Here is a tiny trained network, its code and every weight. The questions are about switching its units off for an input and a class, where a switched-off unit gives its printed mean instead of its output.

import numpy as np


def w(rows, s, z=0):
    codes = np.array(rows[::2]) - 128.0
    scale = np.full(codes.shape[1], s)
    scale[-1] = z or s
    return codes * scale


def f(y):
    return y / 2 * (1 + np.tanh(0.7978845608 * (y + 0.044715 * y**3)))


def log_softmax(a):
    a = a - a.max(-1, keepdims=True)
    return a - np.log(np.exp(a).sum(-1, keepdims=True))


def net(x, mask):
    res = np.array(x, float).reshape(1, 5) / 4 @ E
    y = f(res @ A[0][:, :-1].T + A[0][:, -1])
    res = res + np.where(mask, y, B[0][:, -1]) @ B[0][:, :-1]
    return log_softmax(res[-1] @ U[:, :-1].T + U[:, -1])


A, B = {}, {}
E = w([
[117,99,95,157,120,151,155,124,125,102],'x0',
[56,240,47,8,30,190,157,41,122,128],'x1',
[48,210,81,160,204,23,226,72,81,254],'x2',
[181,136,96,140,110,132,168,127,154,113],'x3',
[58,245,201,202,171,205,155,179,193,62],'x4',
],0.0071)
A[0] = w([
[150,102,194,204,182,116,66,225,200,77,204],'neuron 1',
[218,11,91,95,92,168,16,45,95,89,143],'neuron 2',
[80,228,146,203,214,167,215,153,160,189,123],'neuron 3',
[172,77,80,165,180,56,81,157,103,196,209],'neuron 4',
[113,58,53,83,120,52,165,64,88,215,81],'neuron 5',
[109,224,136,122,63,200,74,109,150,83,87],'neuron 6',
[188,49,108,37,56,118,52,180,100,109,154],'neuron 7',
[122,175,85,52,29,126,156,55,78,197,142],'neuron 8',
[176,85,123,254,178,76,104,180,112,194,226],'neuron 9',
[125,138,181,146,96,215,87,150,216,56,82],'neuron 10',
[68,203,70,29,52,174,96,77,104,122,254],'neuron 11',
[145,93,137,202,204,195,28,206,128,41,221],'neuron 12',
[152,87,97,46,45,115,131,74,82,94,120],'neuron 13',
],0.0074,0.0037)
B[0] = w([
[198,220,214,191,212,205,238,6,42,143,250],'neuron 1',
[88,93,194,187,52,38,177,10,191,108,224],'neuron 2',
[72,40,245,139,52,15,121,48,201,133,207],'neuron 3',
[160,40,111,143,191,44,113,143,35,102,216],'neuron 4',
[216,146,63,117,190,229,213,196,25,87,214],'neuron 5',
[83,101,29,51,17,180,47,219,204,105,183],'neuron 6',
[59,97,185,201,109,42,116,81,244,142,210],'neuron 7',
[90,197,81,147,222,176,206,66,142,184,210],'neuron 8',
[254,45,223,145,165,25,103,139,65,79,242],'neuron 9',
[210,176,36,78,178,220,71,195,104,125,206],'neuron 10',
[104,228,24,124,75,197,99,120,177,123,235],'neuron 11',
[221,212,128,173,185,179,125,42,169,99,248],'neuron 12',
[40,197,104,164,91,145,187,67,163,171,182],'neuron 13',
],0.0062,0.012)
U = w([
[126,42,214,186,118,60,125,74,181,74,184],'0',
[173,182,94,133,224,202,171,108,83,115,200],'1',
[36,128,109,107,46,65,155,100,254,132,152],'2',
[156,144,82,63,59,214,47,223,176,39,4],'3',
[181,23,82,99,214,65,137,209,15,131,51],'4',
],0.0074,0.0036)

Each question gives the input, the list of numbers given to net, and the class t.
The units are the neurons (one row each of A and B). Each row of codes is followed by its name. A weight is (code - 128) times the scale printed after its matrix; where a second scale follows, it is the last column's (A, B and U).
mask holds one flag per neuron, in row order. A switched-off neuron (its flag False) gives its mean, the last column of its row in B, instead of its output. The means were averaged over made-up inputs and are rounded, as every weight is.
A unit's drop is (log p(t) with every unit on - log p(t) with that unit switched off) / (log p(t) with every unit on - log p(t) with every unit switched off).
The circuit of an input: a set's keep is (log p(t) with only the set's units on - log p(t) with every unit switched off) / (log p(t) with every unit on - log p(t) with every unit switched off). Starting from the 12 units with the biggest drops (on a tie, the unit counted first), units are removed one at a time, each time the one whose removal leaves the highest keep (on an exact tie, the one counted first), for as long as the keep stays at least 0.8.
units of the circuit, in order: the units of the circuit, biggest drop first
top k neurons: the k neurons with the biggest drops, biggest first
drop when u is switched off: that unit's drop, to one decimal
input [-7,0,6,0,-8], class 4: units of the circuit, in order -> (neuron 4)
input [2,1,-3,4,7], class 3: top 2 neurons -> (neuron 6; neuron 8)
input [1,4,-6,6,1], class 3: top 3 neurons -> (neuron 10; neuron 3; neuron 6)
input [7,1,-3,-1,2], class 3: top 2 neurons -> (neuron 8; neuron 1)
input [-5,-5,5,8,2], class 0: top 3 neurons -> (neuron 3; neuron 5; neuron 10)
input [3,0,1,6,7], class 0: top 4 neurons -> (neuron 3; neuron 11; neuron 5; neuron 8)
input [8,-2,1,2,0], class 4: top 2 neurons -> (neuron 2; neuron 7)
input [-8,-1,1,-8,3], class 0: top 2 neurons -> (neuron 5; neuron 10)
input [-1,2,-7,-2,0], class 2: top 2 neurons -> (neuron 2; neuron 7)
input [-4,3,7,-6,1], class 2: top 2 neurons -> (neuron 3; neuron 1)
input [4,6,1,-5,7], class 2: top 2 neurons -> (neuron 3; neuron 5)
input [5,-3,1,-4,8], class 0: top 2 neurons -> (neuron 3; neuron 5)
input [4,-8,5,0,7], class 0: drop when neuron 3 is switched off -> 0.6
input [3,-5,3,-1,-6], class 4: drop when neuron 3 is switched off -> 0.0
input [-8,-3,-7,-4,6], class 1: units of the circuit, in order -> (neuron 1)
input [-6,-6,5,0,8], class 0: drop when neuron 3 is switched off -> 0.7
